Here is a tiny trained network, its code and every weight. The questions are about switching its units off for an input and a target symbol, where a switched-off unit gives its printed mean instead of its output.

import numpy as np


def w(rows, s, z=0):
    codes = np.array(rows[::2]) - 128.0
    scale = np.full(codes.shape[1], s)
    scale[-1] = z or s
    return codes * scale


def f(y):
    return np.maximum(y, 0)


def softmax(a):
    e = np.exp(a - a.max(-1, keepdims=True))
    return e / e.sum(-1, keepdims=True)


def log_softmax(a):
    a = a - a.max(-1, keepdims=True)
    return a - np.log(np.exp(a).sum(-1, keepdims=True))


def net(x, mask):
    ids = ['ζθμστψω'.index(c) for c in x.split()]
    T = len(ids)
    res = E[ids] + P[:T]
    u = 0
    for l in range(3):
        q, k, v = (res @ M[l].T for M in (Q, K, V))
        z = softmax(np.where(np.tri(T) > 0, q @ k.T / 3**0.5, -1e9)) @ v
        res = res + np.where(mask[u], z, O[l][:, -1]) @ O[l][:, :-1]
        u += 1
        y = f(res @ A[l][:, :-1].T + A[l][:, -1])
        res = res + np.where(mask[u : u + 8], y, B[l][:, -1]) @ B[l][:, :-1]
        u += 8
    return log_softmax(res[-1] @ U[:, :-1].T + U[:, -1])


Q, K, V, O, A, B = {}, {}, {}, {}, {}, {}
E = w([
[160,37,188,160,179,57],'ζ',
[96,33,179,132,83,146],'θ',
[177,222,115,131,101,82],'μ',
[223,147,139,163,134,120],'σ',
[130,207,133,54,195,114],'τ',
[154,102,87,107,250,132],'ψ',
[157,120,59,158,113,181],'ω',
],0.013)
P = w([
[91,155,187,254,210,92],'0',
[135,132,216,235,222,124],'1',
[47,151,128,213,169,112],'2',
[94,146,139,190,170,138],'3',
[112,140,130,162,165,141],'4',
[134,141,132,141,153,157],'5',
[146,131,122,119,147,160],'6',
[163,119,119,89,136,155],'7',
[173,113,113,76,133,164],'8',
[184,110,101,55,123,166],'9',
[203,98,103,30,107,161],'10',
[206,106,102,13,105,174],'11',
[216,99,99,12,105,177],'12',
[232,120,101,6,113,199],'13',
],0.0062)
Q[0] = w([
[46,107,239,229,50,44],'L0H0',
[243,77,114,134,133,254],'L0H0',
[183,98,197,161,205,235],'L0H0',
],0.007)
K[0] = w([
[3,85,203,203,160,63],'L0H0',
[135,108,116,8,71,121],'L0H0',
[104,51,98,43,30,215],'L0H0',
],0.0063)
V[0] = w([
[60,105,214,255,129,105],'L0H0',
[183,72,110,60,43,132],'L0H0',
[176,87,199,69,172,18],'L0H0',
],0.0056)
O[0] = w([
[189,118,189,209,104,116,252],'L0H0',
[130,99,54,81,62,254,63],'L0H0',
[230,151,151,43,160,131,214],'L0H0',
],0.0068,0.0018)
A[0] = w([
[71,104,130,117,94,136,130],'L0N0',
[160,97,92,129,153,128,186],'L0N1',
[135,109,126,109,202,96,174],'L0N2',
[129,254,137,94,145,63,210],'L0N3',
[153,109,91,119,128,159,254],'L0N4',
[91,178,160,114,150,135,149],'L0N5',
[60,104,192,133,89,147,150],'L0N6',
[229,132,116,152,80,132,156],'L0N7',
],0.0091,0.0033)
B[0] = w([
[127,175,171,102,73,128,163],'L0N0',
[139,107,82,140,196,185,220],'L0N1',
[120,107,127,146,253,127,253],'L0N2',
[155,170,224,85,103,112,248],'L0N3',
[142,128,109,158,145,217,246],'L0N4',
[81,125,201,115,148,129,165],'L0N5',
[95,107,165,80,69,140,220],'L0N6',
[229,162,167,142,42,176,210],'L0N7',
],0.0067,0.0046)
Q[1] = w([
[251,130,162,142,158,201],'L1H0',
[163,101,145,79,1,126],'L1H0',
[94,160,105,139,85,86],'L1H0',
],0.0091)
K[1] = w([
[123,124,144,23,1,160],'L1H0',
[193,198,47,91,129,135],'L1H0',
[128,217,119,230,191,41],'L1H0',
],0.0086)
V[1] = w([
[160,197,114,116,208,111],'L1H0',
[79,242,106,253,134,148],'L1H0',
[172,176,115,109,81,112],'L1H0',
],0.0054)
O[1] = w([
[86,212,108,204,129,135,3],'L1H0',
[115,168,90,140,152,2,6],'L1H0',
[197,204,102,56,104,130,106],'L1H0',
],0.0065,0.0037)
A[1] = w([
[98,206,86,245,210,147,169],'L1N0',
[85,25,119,213,110,141,146],'L1N1',
[159,63,201,24,95,120,230],'L1N2',
[184,89,199,228,39,191,254],'L1N3',
[224,189,173,136,42,94,176],'L1N4',
[151,97,218,163,136,92,170],'L1N5',
[212,3,255,112,117,134,169],'L1N6',
[132,112,176,80,108,189,204],'L1N7',
],0.0052,0.003)
B[1] = w([
[179,22,44,151,103,60,154],'L1N0',
[42,143,215,221,89,67,163],'L1N1',
[5,232,115,185,156,159,221],'L1N2',
[63,210,143,232,66,126,223],'L1N3',
[113,254,118,130,99,34,166],'L1N4',
[87,114,124,188,162,50,179],'L1N5',
[79,247,45,226,221,154,255],'L1N6',
[53,152,84,143,99,149,201],'L1N7',
],0.005,0.013)
Q[2] = w([
[136,72,239,36,135,67],'L2H0',
[208,62,162,50,100,109],'L2H0',
[138,233,84,113,254,122],'L2H0',
],0.0062)
K[2] = w([
[141,68,150,191,119,35],'L2H0',
[96,126,192,194,136,46],'L2H0',
[51,71,106,79,103,253],'L2H0',
],0.0064)
V[2] = w([
[48,79,164,67,237,105],'L2H0',
[150,176,85,93,119,193],'L2H0',
[94,29,2,156,134,174],'L2H0',
],0.0061)
O[2] = w([
[204,154,179,128,182,183,255],'L2H0',
[117,157,155,148,169,2,142],'L2H0',
[141,29,185,183,96,106,239],'L2H0',
],0.0087,0.0038)
A[2] = w([
[109,130,108,223,92,37,113],'L2N0',
[121,128,154,241,208,72,151],'L2N1',
[226,55,8,124,177,116,168],'L2N2',
[156,147,201,157,97,64,175],'L2N3',
[237,94,40,166,98,163,254],'L2N4',
[41,160,250,172,42,198,109],'L2N5',
[135,87,155,187,217,146,67],'L2N6',
[95,87,130,69,177,3,205],'L2N7',
],0.0067,0.0039)
B[2] = w([
[155,56,108,126,42,125,194],'L2N0',
[132,125,107,18,74,221,243],'L2N1',
[126,92,171,178,122,43,163],'L2N2',
[136,79,185,140,127,132,157],'L2N3',
[87,122,255,122,156,133,157],'L2N4',
[209,111,89,202,179,109,252],'L2N5',
[175,161,96,75,69,72,197],'L2N6',
[40,91,179,153,102,136,136],'L2N7',
],0.0076,0.018)
U = w([
[126,124,77,36,50,182,1],'ζ',
[122,115,50,178,121,131,119],'θ',
[132,170,132,142,105,3,97],'μ',
[144,147,30,104,102,42,91],'σ',
[53,185,175,121,150,132,178],'τ',
[190,87,196,140,170,128,102],'ψ',
[40,92,214,129,57,86,238],'ω',
],0.0067,0.0032)

Each question gives the input, a string of symbols that net reads in full, and the target symbol t.
The units are the heads (3 rows each of Q, K, V and O) and the neurons (one row each of A and B). Each row of codes is followed by its name. A weight is (code - 128) times the scale printed after its matrix; where a second scale follows, it is the last column's (O, A, B and U).
mask holds one flag per unit, layer by layer, with each layer's heads first. A switched-off unit (its flag False) gives its mean, the last column of its rows in O or B, instead of its output. The means were averaged over made-up inputs and are rounded, as every weight is.
A unit's drop is (log p(t) with every unit on - log p(t) with that unit switched off) / (log p(t) with every unit on - log p(t) with every unit switched off).
The circuit of an input: a set's keep is (log p(t) with only the set's units on - log p(t) with every unit switched off) / (log p(t) with every unit on - log p(t) with every unit switched off). Starting from the 12 units with the biggest drops (on a tie, the unit counted first), units are removed one at a time, each time the one whose removal leaves the highest keep (on an exact tie, the one counted first), for as long as the keep stays at least 0.8.
circuit, biggest first: the units of the circuit, biggest drop first
unit that matters most: the unit with the biggest drop
k most important neurons: the k neurons with the biggest drops, biggest first
top k neurons in layer l: the k neurons of layer l with the biggest drops, biggest first
drop when u is switched off: that unit's drop, to one decimal
input ψ ψ ω θ θ θ ζ ω θ ω ψ θ τ, target τ: unit that matters most	L2N0
input ψ θ θ θ ψ ψ ψ θ τ ζ ψ θ τ θ, target τ: circuit, biggest first	L2H0, L2N0, L1N2, L1N0
input ζ ψ ψ τ τ, target ψ: top 3 neurons in layer 0	L0N2, L0N3, L0N1
input τ ω μ ψ, target ω: top 2 neurons in layer 1	L1N0, L1N6
input τ θ θ ω ζ θ τ θ ζ, target τ: 2 most important neurons	L1N1, L1N3
input ω ψ θ ζ τ ψ ψ θ τ ψ ψ ζ θ μ, target μ: 2 most important neurons	L2N1, L1N4
input θ σ θ θ ψ θ θ ψ θ ζ τ μ, target τ: top 2 neurons in layer 2	L2N6, L2N5
input ω τ ζ, target ω: top 2 neurons in layer 0	L0N2, L0N3
input σ θ τ τ ψ ω, target ψ: 2 most important neurons	L1N6, L1N2
input ψ ψ σ μ, target ψ: 2 most important neurons	L0N3, L0N2
input σ θ τ τ ψ θ, target ψ: 4 most important neurons	L2N5, L0N1, L1N3, L1N5
input σ θ θ θ ω ψ θ θ θ τ τ ζ, target τ: top 2 neurons in layer 2	L2N0, L2N5
input θ θ ω, target ω: top 3 neurons in layer 1	L1N2, L1N6, L1N0
input θ τ ψ θ ω ω θ ψ ψ θ ψ ψ μ, target ψ: unit that matters most	L2H0
input σ ω τ ζ, target ω: 3 most important neurons	L2N7, L2N5, L0N3
input ψ μ ω ψ θ τ ψ ω θ θ θ ψ τ θ, target θ: top 2 neurons in layer 2	L2N5, L2N4
input ω θ τ θ θ θ ζ ψ ω, target ω: top 2 neurons in layer 2	L2N4, L2N5
input τ ω σ θ ψ θ, target ψ: 2 most important neurons	L2N5, L1N3
input θ ψ σ ψ ψ ω, target ψ: top 3 neurons in layer 0	L0N3, L0N6, L0N1
input τ ψ θ θ μ μ, target μ: unit that matters most	L2N1
input τ ζ ω σ, target ω: top 2 neurons in layer 2	L2N5, L2N3
input ζ θ τ ζ ψ θ ζ ω ω μ, target ω: top 2 neurons in layer 0	L0N4, L0N6
input ω ψ μ θ, target θ: top 2 neurons in layer 1	L1N0, L1N5
input ψ ζ ψ, target ψ: drop when L2N2 is switched off	0.1
input θ ω θ τ τ σ ψ θ τ θ, target τ: drop when L2H0 is switched off	1.1
input ψ ζ ψ θ τ σ ζ μ θ ω ζ σ, target ω: drop when L2N5 is switched off	0.2
input θ τ ψ ψ θ ψ ψ θ θ τ τ ω ζ τ, target ω: drop when L2H0 is switched off	1.3
input θ ψ ψ σ, target ψ: top 2 neurons in layer 1	L1N3, L1N4
input ψ ψ τ, target ψ: top 2 neurons in layer 0	L0N3, L0N2
input ψ θ θ θ θ θ θ θ ψ, target ψ: most important neuron	L1N3
